M =
[[0.02, -0.11, -0.05, 0.07, 0.00, 0.02, -0.12, 0.08, 0.00, -0.13],
 [-0.02, 0.14, -0.04, -0.10, -0.06, -0.10, 0.08, -0.11, -0.04, 0.02],
 [0.03, -0.12, -0.04, -0.01, 0.04, 0.07, 0.07, 0.02, 0.03, -0.09],
 [-0.05, -0.02, -0.03, 0.04, 0.03, 0.04, -0.07, 0.03, -0.11, 0.03],
 [-0.05, 0.05, 0.01, -0.10, -0.01, -0.05, 0.10, -0.06, -0.09, 0.01],
 [-0.01, -0.18, -0.04, -0.02, 0.01, -0.05, 0.01, 0.05, 0.03, 0.09],
 [0.03, 0.17, -0.06, -0.03, 0.00, 0.11, 0.09, -0.02, -0.02, 0.01],
 [-0.05, 0.00, -0.05, -0.06, -0.04, -0.04, -0.15, -0.05, -0.05, 0.08],
 [0.06, 0.06, 0.00, 0.03, -0.02, 0.00, -0.07, 0.02, 0.04, 0.02],
 [0.02, 0.14, -0.06, -0.06, -0.03, -0.08, 0.16, 0.02, -0.06, -0.05]]
Rows and columns are counted from 1.
(1, 1): 0.02
(9, 4): 0.03
(7, 1): 0.03
(6, 9): 0.03
(10, 2): 0.14
(3, 6): 0.07
(8, 10): 0.08
(5, 5): -0.01
(6, 7): 0.01
(7, 4): -0.03
(9, 9): 0.04
(7, 8): -0.02
(7, 2): 0.17
(9, 5): -0.02
(2, 3): -0.04
(1, 4): 0.07
(8, 4): -0.06
(3, 5): 0.04
(4, 7): -0.07
(3, 2): -0.12
(9, 3): 0.00
(5, 1): -0.05
(1, 10): -0.13
(2, 4): -0.10
(3, 4): -0.01
(2, 8): -0.11
(10, 10): -0.05
(4, 8): 0.03
(4, 2): -0.02
(4, 6): 0.04
(10, 8): 0.02
(8, 1): -0.05
(7, 10): 0.01
(1, 3): -0.05
(1, 9): 0.00

W =
array([[ 0.88, -1.88,  0.27, -0.50,  3.00,  1.36,  1.04],
       [-1.99, -4.80,  1.25, -3.01, -2.14, -4.10,  1.11],
       [-1.49, -0.84,  1.20, -0.93, -0.08, -1.79, -3.75],
       [ 3.28, -1.74, -5.59, -1.76,  1.61,  3.88,  1.45],
       [ 1.00,  3.91,  0.19,  0.96, -1.57,  4.12, -2.55],
       [-2.94,  0.48,  1.80,  0.73, -2.10, -2.48, -2.34],
       [-1.61,  0.21,  0.23, -2.35, -3.91,  1.14, -2.44]])
Rows and columns are counted from 1.
row 1 col 1 => 0.88
row 2 col 6 => -4.10
row 1 col 7 => 1.04
row 3 col 6 => -1.79
row 3 col 5 => -0.08
row 2 col 4 => -3.01
row 5 col 7 => -2.55
row 6 col 7 => -2.34
row 7 col 7 => -2.44
row 7 col 3 => 0.23
row 6 col 2 => 0.48
row 2 col 3 => 1.25
row 4 col 5 => 1.61
row 6 col 6 => -2.48
row 7 col 2 => 0.21
row 3 col 4 => -0.93
row 6 col 4 => 0.73
row 5 col 4 => 0.96
row 1 col 5 => 3.00
row 2 col 2 => -4.80
row 5 col 2 => 3.91
row 4 col 6 => 3.88
row 7 col 6 => 1.14
row 4 col 3 => -5.59
row 1 col 4 => -0.50
row 3 col 3 => 1.20

x =
[[-0.36 -0.27  0.00  1.70 -0.39]
 [-0.07 -0.33  0.76  0.83 -0.51]
 [-0.83 -0.70  0.56  3.96 -1.09]
 [-1.02 -0.91  0.60  5.00 -1.40]
 [-1.20 -0.79 -0.11  5.33 -1.21]]
Indices start at 1.
(1, 1) => -0.36
(3, 1) => -0.83
(2, 5) => -0.51
(4, 2) => -0.91
(2, 1) => -0.07
(3, 2) => -0.70
(5, 2) => -0.79
(5, 3) => -0.11
(4, 1) => -1.02
(1, 2) => -0.27
(5, 4) => 5.33
(2, 3) => 0.76
(4, 5) => -1.40
(1, 5) => -0.39
(3, 3) => 0.56
(2, 4) => 0.83

arr =
array([[-1.89, -1.64, -5.54,  4.95],
       [-1.28,  0.30,  5.60, -5.36],
       [ 4.15,  5.44,  3.45,  1.30],
       [-1.34,  0.26,  5.69, -5.36],
       [-4.19, -2.89,  3.03, -5.15]])
Indices start at 1.
row 1 col 1 -> -1.89
row 5 col 1 -> -4.19
row 1 col 3 -> -5.54
row 5 col 2 -> -2.89
row 2 col 4 -> -5.36
row 4 col 3 -> 5.69
row 1 col 4 -> 4.95
row 2 col 3 -> 5.60
row 3 col 3 -> 3.45
row 2 col 1 -> -1.28
row 5 col 4 -> -5.15
row 4 col 1 -> -1.34
row 4 col 2 -> 0.26

m =
 -7   14    7  -19    1    8   -3   10   -1    7   24
  5  -11    6    1    7   -6    8   10   28   18    5
  3   -3   -2    8   26  -35    5   -2    1    4    6
 17   15    9   22  -10   25   21    7    2   -8  -15
-17   13    5    1   10   -1    6    5   -2   17   20
 14    0   18   10   12    1    9   15   30   11   -4
-12   14    5  -18    0    8   -1    7   -3    6   27
  6  -13    5    0    5   -5    9   10   30   18    4
  1   13    9  -22    0    9   -9   11    1    6   20
  8   14   10   -9    5    8  -21    6    0    5    9
 14    4   22   13   12    3   11   17   25    9   -6
 -6   14    6  -20    0    9   -3    9   -1    7   24
 15    4   22   13   10    5   11   17   24    8   -6
 15    1   18   10   11    2   10   15   29   10   -5
Indices start at 1.
row 1 col 1 => -7
row 12 col 2 => 14
row 3 col 2 => -3
row 2 col 2 => -11
row 7 col 8 => 7
row 5 col 7 => 6
row 14 col 6 => 2
row 2 col 1 => 5
row 1 col 4 => -19
row 13 col 10 => 8
row 11 col 11 => -6
row 13 col 4 => 13
row 11 col 8 => 17
row 2 col 7 => 8
row 12 col 1 => -6
row 9 col 11 => 20
row 10 col 6 => 8
row 10 col 10 => 5
row 6 col 11 => -4
row 12 col 6 => 9
row 3 col 6 => -35
row 7 col 1 => -12
row 13 col 3 => 22
row 3 col 1 => 3
row 5 col 2 => 13
row 4 col 5 => -10
row 1 col 8 => 10
row 2 col 11 => 5
row 14 col 3 => 18
row 12 col 7 => -3
row 13 col 1 => 15
row 5 col 10 => 17
row 9 col 3 => 9
